Here is a tiny trained network, its code and every weight. The questions are about switching its units off for an input and a class, where a switched-off unit gives its printed mean instead of its output.

import numpy as np


def w(rows, s, z=0):
    codes = np.array(rows[::2]) - 128.0
    scale = np.full(codes.shape[1], s)
    scale[-1] = z or s
    return codes * scale


def f(y):
    return np.maximum(y, 0)


def log_softmax(a):
    a = a - a.max(-1, keepdims=True)
    return a - np.log(np.exp(a).sum(-1, keepdims=True))


def net(x, mask):
    res = np.array(x, float).reshape(1, 7) / 4 @ E
    y = f(res @ A[0][:, :-1].T + A[0][:, -1])
    res = res + np.where(mask, y, B[0][:, -1]) @ B[0][:, :-1]
    return log_softmax(res[-1] @ U[:, :-1].T + U[:, -1])


A, B = {}, {}
E = w([
[128,128,128],'x0',
[53,92,55],'x1',
[129,128,129],'x2',
[96,254,110],'x3',
[41,118,221],'x4',
[129,128,127],'x5',
[128,128,126],'x6',
],0.0079)
A[0] = w([
[164,24,127,80],'N0',
[102,186,121,248],'N1',
[56,114,199,64],'N2',
[148,198,116,132],'N3',
[101,249,97,53],'N4',
[126,126,126,122],'N5',
[187,131,69,62],'N6',
[20,94,80,101],'N7',
[205,158,221,68],'N8',
[53,99,53,81],'N9',
[125,145,125,116],'N10',
[130,132,126,116],'N11',
[179,103,103,92],'N12',
[86,108,240,86],'N13',
[171,123,67,115],'N14',
[59,69,57,89],'N15',
[203,153,226,77],'N16',
[25,111,35,109],'N17',
[201,134,55,55],'N18',
[72,117,180,66],'N19',
[208,135,51,60],'N20',
[177,10,139,80],'N21',
[40,74,34,88],'N22',
[203,132,67,78],'N23',
[79,201,86,115],'N24',
[95,255,97,44],'N25',
[181,130,77,70],'N26',
[189,128,65,70],'N27',
[138,90,136,94],'N28',
[149,61,142,70],'N29',
[182,150,186,77],'N30',
[139,79,137,81],'N31',
[95,125,163,78],'N32',
[96,139,167,109],'N33',
[208,131,56,74],'N34',
[74,118,188,202],'N35',
[155,37,140,64],'N36',
[45,93,211,80],'N37',
[112,236,76,105],'N38',
[48,115,219,58],'N39',
],0.0081,0.012)
B[0] = w([
[72,118,201,147],'N0',
[170,2,80,251],'N1',
[54,174,46,140],'N2',
[114,83,158,158],'N3',
[42,102,232,147],'N4',
[123,125,125,128],'N5',
[93,158,91,134],'N6',
[226,176,150,158],'N7',
[191,201,147,143],'N8',
[194,212,168,145],'N9',
[122,125,135,130],'N10',
[128,118,121,128],'N11',
[71,136,139,135],'N12',
[94,201,86,153],'N13',
[75,141,124,150],'N14',
[176,164,164,150],'N15',
[192,205,140,146],'N16',
[204,172,174,168],'N17',
[55,191,57,138],'N18',
[72,162,60,134],'N19',
[54,200,67,142],'N20',
[49,139,223,153],'N21',
[186,194,178,159],'N22',
[88,174,104,142],'N23',
[107,96,187,159],'N24',
[19,92,250,147],'N25',
[79,168,88,133],'N26',
[81,161,88,137],'N27',
[110,114,152,131],'N28',
[88,94,178,134],'N29',
[163,159,138,135],'N30',
[98,90,160,131],'N31',
[118,132,98,130],'N32',
[126,148,97,138],'N33',
[37,214,70,144],'N34',
[150,115,48,206],'N35',
[65,98,205,139],'N36',
[79,173,63,152],'N37',
[103,112,197,165],'N38',
[52,195,56,144],'N39',
],0.0076,0.012)
U = w([
[126,99,107,247],'0',
[46,198,50,11],'1',
[143,87,121,207],'2',
[52,94,245,2],'3',
[153,93,104,176],'4',
[147,90,100,161],'5',
[227,234,178,16],'6',
],0.011,0.0087)

Each question gives the input, the list of numbers given to net, and the class t.
The units are the neurons (one row each of A and B). Each row of codes is followed by its name. A weight is (code - 128) times the scale printed after its matrix; where a second scale follows, it is the last column's (A, B and U).
mask holds one flag per neuron, in row order. A switched-off neuron (its flag False) gives its mean, the last column of its row in B, instead of its output. The means were averaged over made-up inputs and are rounded, as every weight is.
A unit's drop is (log p(t) with every unit on - log p(t) with that unit switched off) / (log p(t) with every unit on - log p(t) with every unit switched off).
The circuit of an input: a set's keep is (log p(t) with only the set's units on - log p(t) with every unit switched off) / (log p(t) with every unit on - log p(t) with every unit switched off). Starting from the 12 units with the biggest drops (on a tie, the unit counted first), units are removed one at a time, each time the one whose removal leaves the highest keep (on an exact tie, the one counted first), for as long as the keep stays at least 0.8.
circuit, biggest first: the units of the circuit, biggest drop first
top k neurons: the k neurons with the biggest drops, biggest first
drop when u is switched off: that unit's drop, to one decimal
input [8,0,1,8,-6,1,-1], class 3: circuit, biggest first : N25, N4, N38
input [4,7,-2,-8,4,-7,-3], class 3: circuit, biggest first : N21
input [5,7,4,-7,7,5,-2], class 1: circuit, biggest first : N37, N39, N2
input [7,-8,-7,-3,4,-1,5], class 6: circuit, biggest first : N16, N8
input [-2,-8,7,-3,-4,-5,3], class 6: top 3 neurons : N16, N8, N1
input [-1,-7,4,8,-8,-7,-1], class 1: circuit, biggest first : N34, N20
input [3,-8,-1,-6,7,-4,0], class 6: top 2 neurons : N16, N8
input [8,7,-5,8,-4,2,7], class 3: circuit, biggest first : N25, N4, N38
input [3,-7,2,-7,1,3,1], class 3: top 2 neurons : N21, N0
input [-6,8,0,-2,-7,1,-2], class 6: top 4 neurons : N22, N17, N9, N15
input [-2,0,1,8,-3,-3,5], class 3: top 2 neurons : N25, N4
input [0,-8,-4,-3,-1,7,2], class 6: top 2 neurons : N16, N8
input [3,4,-4,-7,1,-2,-4], class 3: top 4 neurons : N21, N0, N1, N36
input [8,-6,-3,-8,4,-4,2], class 3: circuit, biggest first : N21
input [-1,8,-4,8,2,7,-4], class 3: top 2 neurons : N25, N4
input [-4,-8,-4,-8,3,6,-5], class 3: drop when N1 is switched off : 0.2
input [7,-8,4,-3,5,-1,-2], class 6: drop when N16 is switched off : 0.5
input [-3,-1,-7,-8,3,-1,-1], class 3: drop when N0 is switched off : 0.2
